Below are the code and all the weights of a small trained network. Each question names an input and a target symbol and asks about switching units off, where a switched-off unit gives its printed mean instead of its output.

import numpy as np


def w(rows, s, z=0):
    codes = np.array(rows[::2]) - 128.0
    scale = np.full(codes.shape[1], s)
    scale[-1] = z or s
    return codes * scale


def norm(h):
    return h / np.sqrt((h * h).mean(-1, keepdims=True) + 1e-5)


def f(y):
    return np.maximum(y, 0)


def softmax(a):
    e = np.exp(a - a.max(-1, keepdims=True))
    return e / e.sum(-1, keepdims=True)


def log_softmax(a):
    a = a - a.max(-1, keepdims=True)
    return a - np.log(np.exp(a).sum(-1, keepdims=True))


def net(x, mask):
    ids = ['βδεζθμξστ'.index(c) for c in x.split()]
    T = len(ids)
    res = E[ids] + P[:T]
    r = norm(res)
    for j in range(2):
        rows = slice(3 * j, 3 * j + 3)
        q, k, v = (r @ M[0][rows].T for M in (Q, K, V))
        z = softmax(np.where(np.tri(T) > 0, q @ k.T / 3**0.5, -1e9)) @ v
        o = O[0][rows]
        res = res + np.where(mask[j], z, o[:, -1]) @ o[:, :-1]
    y = f(norm(res) @ A[0][:, :-1].T + A[0][:, -1])
    res = res + np.where(mask[2:14], y, B[0][:, -1]) @ B[0][:, :-1]
    return log_softmax(norm(res)[-1] @ U[:, :-1].T + U[:, -1])


Q, K, V, O, A, B = {}, {}, {}, {}, {}, {}
E = w([
[21,218,220,140],'β',
[225,140,107,160],'δ',
[149,117,152,115],'ε',
[215,111,130,169],'ζ',
[221,106,49,3],'θ',
[137,122,183,106],'μ',
[159,129,145,100],'ξ',
[115,58,144,1],'σ',
[164,110,155,101],'τ',
],0.015)
P = w([
[69,120,58,196],'0',
[211,84,240,170],'1',
[254,119,188,190],'2',
[223,104,245,162],'3',
[191,110,178,112],'4',
[197,114,168,122],'5',
[181,116,174,124],'6',
[196,124,156,135],'7',
[198,121,151,140],'8',
[180,114,161,142],'9',
[212,116,150,158],'10',
[195,110,161,162],'11',
[184,104,183,164],'12',
],0.0078)
Q[0] = w([
[102,89,48,78],'head 1',
[52,185,74,46],'head 1',
[108,86,153,117],'head 1',
[141,189,180,113],'head 2',
[7,205,90,143],'head 2',
[208,161,224,217],'head 2',
],0.012)
K[0] = w([
[139,114,101,105],'head 1',
[192,215,137,7],'head 1',
[225,79,65,116],'head 1',
[102,165,120,168],'head 2',
[156,209,217,138],'head 2',
[16,153,58,201],'head 2',
],0.011)
V[0] = w([
[141,159,78,101],'head 1',
[158,147,106,177],'head 1',
[107,69,147,198],'head 1',
[176,34,246,171],'head 2',
[146,170,73,228],'head 2',
[28,133,152,184],'head 2',
],0.013)
O[0] = w([
[119,126,218,136,14],'head 1',
[173,134,70,120,181],'head 1',
[31,153,54,27,254],'head 1',
[167,90,71,2,179],'head 2',
[36,34,118,181,169],'head 2',
[11,221,42,188,113],'head 2',
],0.0097,0.0027)
A[0] = w([
[61,210,146,115,72],'neuron 1',
[110,69,174,105,205],'neuron 2',
[173,146,107,133,221],'neuron 3',
[97,186,164,140,84],'neuron 4',
[85,127,155,84,201],'neuron 5',
[169,122,88,82,208],'neuron 6',
[158,57,151,88,121],'neuron 7',
[114,149,154,201,2],'neuron 8',
[145,170,170,148,191],'neuron 9',
[112,147,127,181,28],'neuron 10',
[72,250,129,142,97],'neuron 11',
[101,109,54,80,116],'neuron 12',
],0.019,0.0042)
B[0] = w([
[181,149,98,131,221],'neuron 1',
[149,162,69,197,220],'neuron 2',
[65,134,153,91,185],'neuron 3',
[140,139,87,152,180],'neuron 4',
[144,145,121,175,188],'neuron 5',
[113,138,165,79,237],'neuron 6',
[182,104,99,90,248],'neuron 7',
[58,172,170,94,170],'neuron 8',
[46,166,154,166,185],'neuron 9',
[116,112,169,73,164],'neuron 10',
[249,152,64,188,254],'neuron 11',
[92,78,243,107,205],'neuron 12',
],0.011,0.0093)
U = w([
[186,204,56,142,194],'β',
[191,29,78,177,82],'δ',
[25,89,81,72,140],'ε',
[126,22,116,102,130],'ζ',
[208,115,246,194,31],'θ',
[88,186,36,33,68],'μ',
[65,121,223,158,255],'ξ',
[123,254,227,77,46],'σ',
[97,68,145,55,62],'τ',
],0.015,0.0054)

Each question gives the input, a string of symbols that net reads in full, and the target symbol t.
The units are the heads (3 rows each of Q, K, V and O) and the neurons (one row each of A and B). Each row of codes is followed by its name. A weight is (code - 128) times the scale printed after its matrix; where a second scale follows, it is the last column's (O, A, B and U).
mask holds one flag per unit, heads first, then neurons. A switched-off unit (its flag False) gives its mean, the last column of its rows in O or B, instead of its output. The means were averaged over made-up inputs and are rounded, as every weight is.
A unit's drop is (log p(t) with every unit on - log p(t) with that unit switched off) / (log p(t) with every unit on - log p(t) with every unit switched off).
The circuit of an input: a set's keep is (log p(t) with only the set's units on - log p(t) with every unit switched off) / (log p(t) with every unit on - log p(t) with every unit switched off). Starting from the 12 units with the biggest drops (on a tie, the unit counted first), units are removed one at a time, each time the one whose removal leaves the highest keep (on an exact tie, the one counted first), for as long as the keep stays at least 0.8.
circuit, biggest first: the units of the circuit, biggest drop first
most important unit: the unit with the biggest drop
k most important neurons: the k neurons with the biggest drops, biggest first
which heads matter: for each layer, one digit per head in row order, 1 if its drop is at least 0.15 and else 0, layers parted by /
drop when u is switched off: that unit's drop, to one decimal
input ε σ β ξ, target ε: which heads matter : 11
input ξ β θ ε δ σ σ ε μ ζ β μ, target ξ: which heads matter : 01
input β ζ σ μ, target β: most important unit : neuron 11
input σ ε β β θ ζ τ θ ε β ζ, target σ: which heads matter : 01
input σ ζ τ μ β δ β θ τ θ ε θ ξ, target σ: which heads matter : 01
input ξ τ β σ ζ ε, target ξ: which heads matter : 01
input σ μ μ ξ μ δ, target σ: which heads matter : 01
input δ μ τ ε β θ μ, target δ: circuit, biggest first : (head 2; neuron 2)
input δ μ ξ β τ σ β σ σ ε, target δ: which heads matter : 01
input θ τ β δ τ β δ β ξ ζ, target θ: which heads matter : 01
input μ θ μ θ μ ξ ξ δ, target μ: which heads matter : 01
input ξ σ ζ, target ξ: circuit, biggest first : (head 2; neuron 11)
input ζ ξ τ, target ζ: which heads matter : 11
input θ μ ε ε μ β ξ μ σ ζ σ ε ε, target θ: most important neuron : (neuron 11)
input μ β μ σ δ ε μ ξ θ τ, target μ: which heads matter : 11
input σ ξ τ ε β θ ε β ξ μ, target σ: drop when head 2 is switched off : 2.7
input μ ξ ξ μ θ β β β δ τ τ, target μ: drop when head 1 is switched off : 0.2
input ε ε σ β τ ε ε β ζ μ σ ζ, target ε: drop when neuron 12 is switched off : 0.1
input τ ζ σ μ μ σ ξ θ θ θ θ ξ, target τ: drop when neuron 11 is switched off : 0.0
input δ μ β σ ξ τ β δ σ β ξ ξ, target δ: circuit, biggest first : (head 2)
input μ δ ε β β δ, target μ: circuit, biggest first : (head 2; head 1)
input δ β θ θ ε σ τ τ, target δ: circuit, biggest first : (head 2; neuron 2)
